Here is a tiny trained network, its code and every weight. The questions are about switching its units off for an input and a class, where a switched-off unit gives its printed mean instead of its output.

import numpy as np


def w(rows, s, z=0):
    codes = np.array(rows[::2]) - 128.0
    scale = np.full(codes.shape[1], s)
    scale[-1] = z or s
    return codes * scale


def f(y):
    return np.maximum(y, 0)


def log_softmax(a):
    a = a - a.max(-1, keepdims=True)
    return a - np.log(np.exp(a).sum(-1, keepdims=True))


def net(x, mask):
    res = np.array(x, float).reshape(1, 4) / 4 @ E
    y = f(res @ A[0][:, :-1].T + A[0][:, -1])
    res = res + np.where(mask, y, B[0][:, -1]) @ B[0][:, :-1]
    return log_softmax(res[-1] @ U[:, :-1].T + U[:, -1])


A, B = {}, {}
E = w([
[75,65,29,205,91,140,100,208,45,167],'x0',
[144,199,111,126,212,104,137,206,26,2],'x1',
[211,28,204,48,69,63,94,173,93,94],'x2',
[44,116,237,67,137,214,169,134,37,176],'x3',
],0.0081)
A[0] = w([
[113,162,212,60,124,157,221,53,145,91,57],'n1',
[65,107,58,190,132,161,176,145,112,145,72],'n2',
[70,170,170,115,111,177,179,145,81,172,90],'n3',
[95,116,156,77,124,193,207,140,56,173,87],'n4',
[131,114,108,164,143,146,94,209,87,161,50],'n5',
[56,236,95,211,165,142,222,75,144,181,56],'n6',
[100,100,129,176,90,163,41,184,131,119,45],'n7',
[177,160,60,177,131,57,86,124,207,59,90],'n8',
[120,124,165,100,163,196,202,136,42,137,107],'n9',
[122,159,107,129,206,104,158,133,72,35,128],'n10',
[85,110,203,137,118,203,172,115,82,136,95],'n11',
[89,92,51,113,106,161,43,183,84,173,10],'n12',
[152,195,94,66,172,135,135,99,50,28,120],'n13',
[130,128,56,212,113,48,57,139,251,75,99],'n14',
[95,197,101,143,202,116,182,254,52,9,148],'n15',
[122,226,64,163,142,128,115,129,185,147,66],'n16',
[230,67,181,130,123,108,123,189,73,89,72],'n17',
[100,73,101,232,107,133,136,152,80,164,74],'n18',
[134,82,109,155,104,125,148,163,72,171,47],'n19',
[42,43,65,161,127,118,101,251,74,218,58],'n20',
[99,101,108,136,93,152,76,104,172,188,104],'n21',
[95,83,83,158,77,146,104,186,89,144,84],'n22',
[141,74,222,100,106,99,110,164,104,130,75],'n23',
[168,81,97,168,30,137,160,49,177,221,126],'n24',
[138,19,166,65,43,60,111,184,136,114,62],'n25',
[113,102,140,119,50,166,172,108,165,208,135],'n26',
[120,121,156,142,46,130,99,80,189,204,129],'n27',
[75,89,181,50,170,210,179,148,61,169,99],'n28',
[95,54,140,107,42,134,112,80,225,182,110],'n29',
[172,161,130,135,145,124,92,170,40,64,121],'n30',
[178,233,210,52,156,145,214,29,227,90,38],'n31',
[84,107,45,179,52,128,120,192,83,154,67],'n32',
[198,172,178,92,165,74,148,102,234,104,6],'n33',
[121,44,135,154,109,115,80,178,99,130,90],'n34',
[232,89,96,127,93,79,88,131,139,105,102],'n35',
[190,136,63,199,115,38,72,110,213,81,107],'n36',
[133,76,118,143,49,163,155,101,214,213,135],'n37',
[200,119,8,161,124,55,109,154,187,148,95],'n38',
[41,222,55,215,223,241,195,70,168,158,64],'n39',
[123,55,131,139,94,156,116,68,159,213,125],'n40',
[37,133,175,51,97,153,148,152,84,226,127],'n41',
[111,69,84,199,88,186,72,149,57,105,77],'n42',
[193,84,173,55,51,47,32,113,84,100,49],'n43',
[170,68,153,89,59,69,76,163,88,126,74],'n44',
],0.0067,0.0022)
B[0] = w([
[77,95,125,150,180,99,74,76,185,66,181],'n1',
[145,141,146,102,180,132,73,71,159,121,191],'n2',
[94,41,99,94,85,154,158,153,124,111,177],'n3',
[86,65,74,132,43,175,156,135,128,97,182],'n4',
[136,149,127,115,180,97,119,117,196,105,171],'n5',
[211,113,108,9,136,164,74,78,46,202,217],'n6',
[132,119,126,150,168,111,98,100,171,107,164],'n7',
[44,80,66,127,71,163,168,163,137,90,214],'n8',
[39,90,70,152,46,161,179,162,159,79,179],'n9',
[181,193,181,158,97,85,172,152,102,104,193],'n10',
[72,80,89,110,81,167,141,167,129,90,177],'n11',
[114,133,128,143,185,125,79,133,170,96,185],'n12',
[171,192,185,170,128,80,186,159,130,112,188],'n13',
[58,57,79,143,46,175,156,159,107,105,231],'n14',
[199,197,183,191,99,84,210,208,112,119,238],'n15',
[156,123,115,64,55,190,107,75,53,189,190],'n16',
[179,142,129,82,124,155,119,125,86,201,180],'n17',
[134,149,126,148,178,116,73,106,179,116,193],'n18',
[121,119,136,113,176,117,98,92,186,108,165],'n19',
[123,132,136,156,172,85,88,98,194,106,226],'n20',
[147,163,153,123,119,81,130,167,114,143,178],'n21',
[142,138,148,150,205,97,76,85,203,66,188],'n22',
[124,111,120,71,127,165,95,85,107,191,169],'n23',
[180,156,135,180,109,82,185,172,113,114,213],'n24',
[187,149,93,37,155,168,113,103,55,220,195],'n25',
[144,173,158,187,120,74,179,180,107,96,187],'n26',
[170,187,180,180,138,73,182,209,104,92,193],'n27',
[66,54,42,151,77,180,119,158,128,88,195],'n28',
[163,204,181,170,124,49,179,166,104,132,206],'n29',
[181,196,202,156,112,100,172,175,96,133,183],'n30',
[85,139,143,135,251,66,23,65,222,57,211],'n31',
[107,138,153,132,195,103,77,107,176,98,209],'n32',
[113,111,97,117,190,104,75,96,206,74,181],'n33',
[132,137,113,99,167,123,85,58,154,126,175],'n34',
[78,92,84,130,94,176,145,112,81,144,187],'n35',
[29,30,88,121,62,191,157,146,132,82,226],'n36',
[158,202,161,183,96,74,168,169,74,108,207],'n37',
[45,96,110,143,101,177,145,152,122,108,221],'n38',
[231,127,113,46,128,196,74,75,34,253,251],'n39',
[167,181,179,175,115,110,194,182,110,123,193],'n40',
[83,80,99,140,66,161,166,141,116,83,194],'n41',
[152,125,155,161,174,116,93,100,197,87,194],'n42',
[173,108,124,71,124,182,85,92,108,217,192],'n43',
[177,115,113,59,147,146,107,84,97,209,184],'n44',
],0.006,0.012)
U = w([
[190,234,172,207,112,73,244,204,85,113,254],'0',
[19,50,49,156,65,183,180,150,115,90,109],'1',
[206,137,99,81,136,173,81,64,48,254,125],'2',
[113,149,131,167,222,89,46,68,250,64,18],'3',
],0.0095,0.00068)

Each question gives the input, the list of numbers given to net, and the class t.
The units are the neurons (one row each of A and B). Each row of codes is followed by its name. A weight is (code - 128) times the scale printed after its matrix; where a second scale follows, it is the last column's (A, B and U).
mask holds one flag per neuron, in row order. A switched-off neuron (its flag False) gives its mean, the last column of its row in B, instead of its output. The means were averaged over made-up inputs and are rounded, as every weight is.
A unit's drop is (log p(t) with every unit on - log p(t) with that unit switched off) / (log p(t) with every unit on - log p(t) with every unit switched off).
The circuit of an input: a set's keep is (log p(t) with only the set's units on - log p(t) with every unit switched off) / (log p(t) with every unit on - log p(t) with every unit switched off). Starting from the 12 units with the biggest drops (on a tie, the unit counted first), units are removed one at a time, each time the one whose removal leaves the highest keep (on an exact tie, the one counted first), for as long as the keep stays at least 0.8.
circuit, biggest first: the units of the circuit, biggest drop first
most important unit: the unit with the biggest drop
k most important neurons: the k neurons with the biggest drops, biggest first
drop when u is switched off: that unit's drop, to one decimal
input [-4,-2,0,4], class 1: circuit, biggest first	(n28; n41)
input [-5,3,-8,-6], class 2: circuit, biggest first	(n39)
input [-6,-8,8,-3], class 0: 2 most important neurons	(n29; n27)
input [-7,-5,-6,6], class 3: 2 most important neurons	(n31; n1)
input [-6,-6,-8,0], class 2: 2 most important neurons	(n39; n6)
input [-7,5,-7,7], class 1: 2 most important neurons	(n9; n28)
input [-3,5,7,7], class 1: 3 most important neurons	(n9; n28; n39)
input [-6,5,5,-4], class 3: 2 most important neurons	(n31; n33)
input [-4,-8,8,7], class 0: 3 most important neurons	(n29; n27; n26)
input [-5,5,2,-6], class 1: 2 most important neurons	(n36; n8)
input [-6,-5,1,5], class 3: 3 most important neurons	(n31; n1; n15)
input [3,-7,7,-3], class 0: 3 most important neurons	(n29; n39; n27)
input [-1,-3,-7,-6], class 2: 3 most important neurons	(n39; n6; n16)
input [3,2,-3,-1], class 2: most important unit	n31
input [-5,7,5,-8], class 1: 2 most important neurons	(n36; n8)
input [-1,1,-6,-1], class 2: drop when n3 is switched off	0.0
input [0,-3,-5,2], class 2: drop when n39 is switched off	0.2
input [-6,5,-2,2], class 3: drop when n24 is switched off	0.2
input [5,-4,1,-3], class 3: drop when n30 is switched off	0.1
input [6,6,-6,-8], class 1: most important unit	n36
